Below are the code and all the weights of a small trained network. Each question names an input and a target symbol and asks about switching units off, where a switched-off unit gives its printed mean instead of its output.

import numpy as np


def w(rows, s, z=0):
    codes = np.array(rows[::2]) - 128.0
    scale = np.full(codes.shape[1], s)
    scale[-1] = z or s
    return codes * scale


def f(y):
    return y / 2 * (1 + np.tanh(0.7978845608 * (y + 0.044715 * y**3)))


def softmax(a):
    e = np.exp(a - a.max(-1, keepdims=True))
    return e / e.sum(-1, keepdims=True)


def log_softmax(a):
    a = a - a.max(-1, keepdims=True)
    return a - np.log(np.exp(a).sum(-1, keepdims=True))


def net(x, mask):
    ids = ['αγδζηθλμξστφψω'.index(c) for c in x.split()]
    T = len(ids)
    res = E[ids] + P[:T]
    u = 0
    for l in range(3):
        r = res
        for j in range(3):
            rows = slice(4 * j, 4 * j + 4)
            q, k, v = (r @ M[l][rows].T for M in (Q, K, V))
            z = softmax(np.where(np.tri(T) > 0, q @ k.T / 4**0.5, -1e9)) @ v
            o = O[l][rows]
            res = res + np.where(mask[u + j], z, o[:, -1]) @ o[:, :-1]
        u += 3
        y = f(res @ A[l][:, :-1].T + A[l][:, -1])
        res = res + np.where(mask[u : u + 4], y, B[l][:, -1]) @ B[l][:, :-1]
        u += 4
    return log_softmax(res[-1] @ U[:, :-1].T + U[:, -1])


Q, K, V, O, A, B = {}, {}, {}, {}, {}, {}
E = w([
[128,135,109],'α',
[90,113,2],'γ',
[137,108,190],'δ',
[87,173,141],'ζ',
[176,226,97],'η',
[173,130,120],'θ',
[121,110,80],'λ',
[240,122,145],'μ',
[131,128,36],'ξ',
[203,23,156],'σ',
[118,186,157],'τ',
[201,160,67],'φ',
[167,147,119],'ψ',
[163,103,201],'ω',
],0.016)
P = w([
[75,79,140],'0',
[181,148,149],'1',
[192,156,141],'2',
[206,170,141],'3',
[221,177,138],'4',
[226,191,138],'5',
[238,200,140],'6',
[253,204,142],'7',
],0.0051)
Q[0] = w([
[122,167,123],'0.h0',
[213,111,35],'0.h0',
[40,208,205],'0.h0',
[109,103,158],'0.h0',
[109,138,103],'0.h1',
[59,69,248],'0.h1',
[140,157,157],'0.h1',
[134,206,209],'0.h1',
[169,176,174],'0.h2',
[120,140,161],'0.h2',
[232,186,125],'0.h2',
[207,151,91],'0.h2',
],0.018)
K[0] = w([
[160,116,156],'0.h0',
[127,240,85],'0.h0',
[180,15,209],'0.h0',
[104,105,120],'0.h0',
[143,121,95],'0.h1',
[39,41,176],'0.h1',
[145,116,157],'0.h1',
[173,74,189],'0.h1',
[75,218,148],'0.h2',
[97,133,121],'0.h2',
[112,251,170],'0.h2',
[155,190,160],'0.h2',
],0.021)
V[0] = w([
[67,228,78],'0.h0',
[149,91,148],'0.h0',
[147,87,153],'0.h0',
[190,2,201],'0.h0',
[75,180,130],'0.h1',
[214,160,152],'0.h1',
[117,148,130],'0.h1',
[71,198,133],'0.h1',
[79,110,107],'0.h2',
[136,94,113],'0.h2',
[126,72,101],'0.h2',
[129,101,114],'0.h2',
],0.0072)
O[0] = w([
[79,212,91,120],'0.h0',
[145,96,142,130],'0.h0',
[143,89,143,126],'0.h0',
[183,2,177,124],'0.h0',
[170,72,161,79],'0.h1',
[161,139,59,252],'0.h1',
[144,109,135,121],'0.h1',
[189,52,165,81],'0.h1',
[69,172,146,65],'0.h2',
[93,144,103,81],'0.h2',
[60,164,97,40],'0.h2',
[95,146,110,87],'0.h2',
],0.0069,0.0043)
A[0] = w([
[203,149,69,156],'0.n0',
[15,111,255,2],'0.n1',
[101,84,252,152],'0.n2',
[50,71,105,125],'0.n3',
],0.0099,0.0027)
B[0] = w([
[1,121,35,254],'0.n0',
[224,98,252,126],'0.n1',
[127,203,18,196],'0.n2',
[30,118,135,120],'0.n3',
],0.0091,0.0074)
Q[1] = w([
[106,131,175],'1.h0',
[168,170,101],'1.h0',
[205,237,111],'1.h0',
[106,63,90],'1.h0',
[79,144,163],'1.h1',
[108,169,151],'1.h1',
[135,120,171],'1.h1',
[110,7,123],'1.h1',
[134,188,145],'1.h2',
[39,128,24],'1.h2',
[180,186,140],'1.h2',
[74,171,55],'1.h2',
],0.015)
K[1] = w([
[143,51,103],'1.h0',
[155,206,126],'1.h0',
[220,243,92],'1.h0',
[50,141,180],'1.h0',
[172,80,126],'1.h1',
[150,95,93],'1.h1',
[97,62,123],'1.h1',
[125,137,253],'1.h1',
[166,68,117],'1.h2',
[110,205,10],'1.h2',
[115,79,134],'1.h2',
[127,148,32],'1.h2',
],0.013)
V[1] = w([
[91,121,134],'1.h0',
[151,56,127],'1.h0',
[162,152,123],'1.h0',
[152,251,121],'1.h0',
[143,123,123],'1.h1',
[126,128,49],'1.h1',
[160,118,159],'1.h1',
[89,141,224],'1.h1',
[115,254,110],'1.h2',
[165,208,89],'1.h2',
[117,130,179],'1.h2',
[169,199,117],'1.h2',
],0.008)
O[1] = w([
[160,163,152,124],'1.h0',
[50,133,168,55],'1.h0',
[118,85,87,148],'1.h0',
[206,59,20,246],'1.h0',
[132,119,142,123],'1.h1',
[153,27,85,254],'1.h1',
[123,163,180,53],'1.h1',
[91,254,139,8],'1.h1',
[189,162,86,245],'1.h2',
[208,104,125,224],'1.h2',
[29,199,181,63],'1.h2',
[150,135,168,178],'1.h2',
],0.0065,0.0095)
A[1] = w([
[103,49,155,255],'1.n0',
[181,79,140,33],'1.n1',
[65,101,11,79],'1.n2',
[86,69,200,159],'1.n3',
],0.011,0.0033)
B[1] = w([
[227,229,85,149],'1.n0',
[125,115,200,205],'1.n1',
[1,158,159,252],'1.n2',
[185,180,225,129],'1.n3',
],0.0098,0.025)
Q[2] = w([
[193,119,116],'2.h0',
[139,129,70],'2.h0',
[122,131,166],'2.h0',
[118,78,180],'2.h0',
[36,208,83],'2.h1',
[173,152,122],'2.h1',
[175,163,198],'2.h1',
[227,58,131],'2.h1',
[77,188,116],'2.h2',
[89,150,104],'2.h2',
[170,61,178],'2.h2',
[8,111,200],'2.h2',
],0.013)
K[2] = w([
[153,252,98],'2.h0',
[171,172,61],'2.h0',
[101,99,174],'2.h0',
[87,115,141],'2.h0',
[115,27,83],'2.h1',
[120,145,201],'2.h1',
[121,106,240],'2.h1',
[136,243,175],'2.h1',
[117,116,33],'2.h2',
[124,69,81],'2.h2',
[159,181,214],'2.h2',
[203,86,26],'2.h2',
],0.012)
V[2] = w([
[96,117,133],'2.h0',
[143,68,130],'2.h0',
[121,109,93],'2.h0',
[98,31,113],'2.h0',
[196,127,31],'2.h1',
[119,250,112],'2.h1',
[159,166,76],'2.h1',
[110,195,138],'2.h1',
[210,33,113],'2.h2',
[95,144,103],'2.h2',
[131,45,15],'2.h2',
[63,92,132],'2.h2',
],0.012)
O[2] = w([
[144,105,114,120],'2.h0',
[117,182,205,128],'2.h0',
[153,156,123,162],'2.h0',
[153,180,196,141],'2.h0',
[166,35,86,136],'2.h1',
[67,123,33,217],'2.h1',
[125,73,75,158],'2.h1',
[88,147,86,175],'2.h1',
[150,6,84,2],'2.h2',
[138,167,119,210],'2.h2',
[194,84,31,237],'2.h2',
[198,187,130,202],'2.h2',
],0.013,0.0096)
A[2] = w([
[26,203,107,225],'2.n0',
[116,213,239,63],'2.n1',
[2,75,225,18],'2.n2',
[164,221,7,4],'2.n3',
],0.0062,0.004)
B[2] = w([
[203,130,39,213],'2.n0',
[162,76,61,172],'2.n1',
[129,211,242,157],'2.n2',
[63,79,246,252],'2.n3',
],0.012,0.031)
U = w([
[151,152,44,96],'α',
[32,180,115,89],'γ',
[220,118,124,45],'δ',
[1,98,125,139],'ζ',
[116,57,160,75],'η',
[21,102,31,110],'θ',
[48,176,33,107],'λ',
[91,128,164,175],'μ',
[179,162,153,149],'ξ',
[190,178,96,69],'σ',
[141,103,60,63],'τ',
[185,125,102,182],'φ',
[113,117,80,243],'ψ',
[109,149,90,254],'ω',
],0.0084,0.014)

Each question gives the input, a string of symbols that net reads in full, and the target symbol t.
The units are the heads (4 rows each of Q, K, V and O) and the neurons (one row each of A and B). Each row of codes is followed by its name. A weight is (code - 128) times the scale printed after its matrix; where a second scale follows, it is the last column's (O, A, B and U).
mask holds one flag per unit, layer by layer, with each layer's heads first. A switched-off unit (its flag False) gives its mean, the last column of its rows in O or B, instead of its output. The means were averaged over made-up inputs and are rounded, as every weight is.
A unit's drop is (log p(t) with every unit on - log p(t) with that unit switched off) / (log p(t) with every unit on - log p(t) with every unit switched off).
The circuit of an input: a set's keep is (log p(t) with only the set's units on - log p(t) with every unit switched off) / (log p(t) with every unit on - log p(t) with every unit switched off). Starting from the 12 units with the biggest drops (on a tie, the unit counted first), units are removed one at a time, each time the one whose removal leaves the highest keep (on an exact tie, the one counted first), for as long as the keep stays at least 0.8.
units of the circuit, in order: the units of the circuit, biggest drop first
k most important neurons: the k neurons with the biggest drops, biggest first
top k neurons in layer l: the k neurons of layer l with the biggest drops, biggest first
heads that matter: for each layer, one digit per head in row order, 1 if its drop is at least 0.15 and else 0, layers parted by /
input ζ ω ω φ φ, target ξ: 4 most important neurons	0.n0; 2.n3; 1.n2; 1.n0
input φ γ γ τ φ σ ψ τ, target δ: heads that matter	100 / 010 / 010
input ω η ξ λ, target ξ: 4 most important neurons	0.n0; 1.n1; 1.n2; 1.n0
input ω σ ζ, target η: heads that matter	100 / 000 / 011
input ψ ψ ψ γ ξ τ φ, target ξ: heads that matter	110 / 011 / 111
input γ ω η γ τ ζ, target σ: heads that matter	111 / 000 / 011
input η δ ψ δ τ, target τ: heads that matter	100 / 000 / 001
input λ ω σ ζ γ ω τ, target α: heads that matter	111 / 111 / 011
input γ φ γ τ, target σ: units of the circuit, in order	1.n2; 2.h2
input ζ μ λ τ μ σ, target λ: heads that matter	110 / 011 / 011
input δ τ γ μ, target μ: top 3 neurons in layer 1	1.n2; 1.n0; 1.n1
input τ ψ ζ ζ, target θ: 3 most important neurons	1.n1; 1.n2; 0.n0
input ω ω θ γ γ ω, target η: heads that matter	100 / 100 / 011
input τ ω ψ ζ μ η τ, target θ: 2 most important neurons	1.n2; 0.n2
input σ τ ω σ, target γ: 4 most important neurons	1.n0; 2.n2; 1.n3; 0.n0
input δ θ η ψ ψ ζ φ ζ, target μ: heads that matter	111 / 111 / 001
input ω γ ω α σ, target η: units of the circuit, in order	2.h2; 0.n0; 2.h1
input γ τ ξ σ, target σ: heads that matter	111 / 000 / 011
input τ τ η σ, target θ: top 2 neurons in layer 0	0.n0; 0.n1
input δ φ τ ω, target μ: 2 most important neurons	1.n2; 0.n2
input τ τ ω, target θ: units of the circuit, in order	1.h1; 1.n1; 0.h0; 2.h1
input γ ω τ δ τ μ ψ ζ, target σ: units of the circuit, in order	2.h2; 1.n2; 0.h2; 0.h0
input φ τ λ λ σ τ, target δ: 2 most important neurons	0.n2; 1.n2
input ξ ζ θ σ τ ω η σ, target ξ: 3 most important neurons	0.n2; 0.n3; 0.n0
input τ δ τ τ φ φ σ, target θ: 4 most important neurons	1.n2; 0.n2; 1.n1; 2.n3
input ξ ω γ, target λ: top 2 neurons in layer 0	0.n3; 0.n2
input ζ α τ η γ τ, target λ: heads that matter	111 / 011 / 111
input φ δ ψ, target φ: units of the circuit, in order	2.h1
